Here is a tiny trained network, its code and every weight. The questions are about switching its units off for an input and a class, where a switched-off unit gives its printed mean instead of its output.

import numpy as np


def w(rows, s, z=0):
    codes = np.array(rows[::2]) - 128.0
    scale = np.full(codes.shape[1], s)
    scale[-1] = z or s
    return codes * scale


def f(y):
    return y / 2 * (1 + np.tanh(0.7978845608 * (y + 0.044715 * y**3)))


def log_softmax(a):
    a = a - a.max(-1, keepdims=True)
    return a - np.log(np.exp(a).sum(-1, keepdims=True))


def net(x, mask):
    res = np.array(x, float).reshape(1, 5) / 4 @ E
    y = f(res @ A[0][:, :-1].T + A[0][:, -1])
    res = res + np.where(mask, y, B[0][:, -1]) @ B[0][:, :-1]
    return log_softmax(res[-1] @ U[:, :-1].T + U[:, -1])


A, B = {}, {}
E = w([
[89,100,205,57,95,160,128,131,65],'x0',
[132,142,124,124,123,133,136,137,119],'x1',
[7,173,89,140,70,108,136,137,145],'x2',
[130,40,109,174,130,114,225,159,111],'x3',
[128,139,118,114,133,125,136,130,121],'x4',
],0.013)
A[0] = w([
[94,91,212,66,100,152,147,140,80,9],'neuron 0',
[155,141,80,162,123,139,128,124,159,18],'neuron 1',
[114,105,127,106,142,114,150,121,100,25],'neuron 2',
[139,187,145,95,119,132,3,111,131,167],'neuron 3',
[171,154,56,192,148,115,115,138,146,62],'neuron 4',
[244,109,172,102,153,119,129,121,114,119],'neuron 5',
[138,130,141,139,110,133,139,109,142,66],'neuron 6',
[77,134,117,142,121,147,142,101,118,139],'neuron 7',
[129,94,125,126,126,137,199,138,121,139],'neuron 8',
[121,83,119,162,121,132,199,115,118,147],'neuron 9',
[126,138,110,139,118,128,153,167,111,252],'neuron 10',
[119,76,131,126,116,130,153,161,115,155],'neuron 11',
[172,96,150,101,142,142,116,119,134,123],'neuron 12',
[16,162,113,166,91,132,134,136,143,82],'neuron 13',
[119,62,116,160,122,122,220,133,115,165],'neuron 14',
[88,126,116,116,122,110,135,119,128,105],'neuron 15',
[162,114,128,130,126,131,112,137,94,90],'neuron 16',
[82,134,122,148,106,122,129,120,117,85],'neuron 17',
[186,122,122,127,143,155,135,99,126,96],'neuron 18',
[115,132,165,102,114,127,113,134,118,95],'neuron 19',
[126,180,168,128,128,147,114,131,134,144],'neuron 20',
],0.018,0.0033)
B[0] = w([
[128,49,122,162,142,100,204,30,142,228],'neuron 0',
[138,83,135,141,124,112,172,68,127,172],'neuron 1',
[126,136,133,148,144,109,117,117,151,146],'neuron 2',
[145,252,139,123,130,156,86,103,128,255],'neuron 3',
[117,69,132,150,146,109,182,40,140,211],'neuron 4',
[109,81,126,117,108,122,118,225,130,228],'neuron 5',
[132,125,116,124,111,131,133,122,137,124],'neuron 6',
[133,103,101,138,136,117,112,166,128,171],'neuron 7',
[130,172,130,122,125,141,92,111,135,189],'neuron 8',
[135,195,122,111,138,144,99,118,129,203],'neuron 9',
[126,130,146,129,124,135,100,133,132,163],'neuron 10',
[150,173,134,130,135,140,119,114,132,180],'neuron 11',
[123,105,108,127,122,130,136,172,114,177],'neuron 12',
[126,61,132,110,123,128,136,218,103,244],'neuron 13',
[135,223,140,113,121,142,83,116,123,233],'neuron 14',
[135,115,128,123,115,132,139,160,126,161],'neuron 15',
[106,100,120,125,128,128,113,147,134,150],'neuron 16',
[121,97,127,122,117,135,129,164,143,170],'neuron 17',
[110,102,126,114,117,132,142,161,102,172],'neuron 18',
[139,122,113,148,140,116,145,100,147,163],'neuron 19',
[127,157,128,119,135,121,90,109,127,171],'neuron 20',
],0.022,0.021)
U = w([
[131,190,139,93,134,132,87,130,125,208],'0',
[86,55,103,86,99,99,137,251,94,9],'1',
[116,63,126,160,157,66,203,55,153,152],'2',
],0.013,0.0011)

Each question gives the input, the list of numbers given to net, and the class t.
The units are the neurons (one row each of A and B). Each row of codes is followed by its name. A weight is (code - 128) times the scale printed after its matrix; where a second scale follows, it is the last column's (A, B and U).
mask holds one flag per neuron, in row order. A switched-off neuron (its flag False) gives its mean, the last column of its row in B, instead of its output. The means were averaged over made-up inputs and are rounded, as every weight is.
A unit's drop is (log p(t) with every unit on - log p(t) with that unit switched off) / (log p(t) with every unit on - log p(t) with every unit switched off).
The circuit of an input: a set's keep is (log p(t) with only the set's units on - log p(t) with every unit switched off) / (log p(t) with every unit on - log p(t) with every unit switched off). Starting from the 12 units with the biggest drops (on a tie, the unit counted first), units are removed one at a time, each time the one whose removal leaves the highest keep (on an exact tie, the one counted first), for as long as the keep stays at least 0.8.
circuit, biggest first: the units of the circuit, biggest drop first
most important unit: the unit with the biggest drop
top k neurons: the k neurons with the biggest drops, biggest first
drop when u is switched off: that unit's drop, to one decimal
input [6,0,-6,-4,1], class 1: most important unit : neuron 5
input [-6,-1,1,6,3], class 0: top 2 neurons : neuron 14; neuron 0
input [-7,7,5,7,3], class 0: top 4 neurons : neuron 14; neuron 0; neuron 9; neuron 8
input [-8,-6,7,-6,8], class 2: top 3 neurons : neuron 4; neuron 5; neuron 1
input [0,3,-7,5,-5], class 1: top 2 neurons : neuron 5; neuron 3
input [-2,8,3,-2,-3], class 1: top 2 neurons : neuron 0; neuron 14
input [-1,-5,5,3,-5], class 1: top 2 neurons : neuron 3; neuron 13
input [5,5,4,4,8], class 2: top 3 neurons : neuron 0; neuron 3; neuron 5
input [0,1,7,8,4], class 0: top 2 neurons : neuron 14; neuron 9
input [6,4,-5,-1,2], class 2: top 2 neurons : neuron 0; neuron 13
input [-4,-1,-1,-1,-6], class 2: drop when neuron 14 is switched off : 0.0
input [-5,6,0,7,-1], class 0: drop when neuron 14 is switched off : 1.1
input [6,-8,0,7,8], class 0: drop when neuron 14 is switched off : 4.1
input [6,-4,-7,0,4], class 1: circuit, biggest first : neuron 5
input [-8,5,4,1,7], class 2: drop when neuron 4 is switched off : 0.1
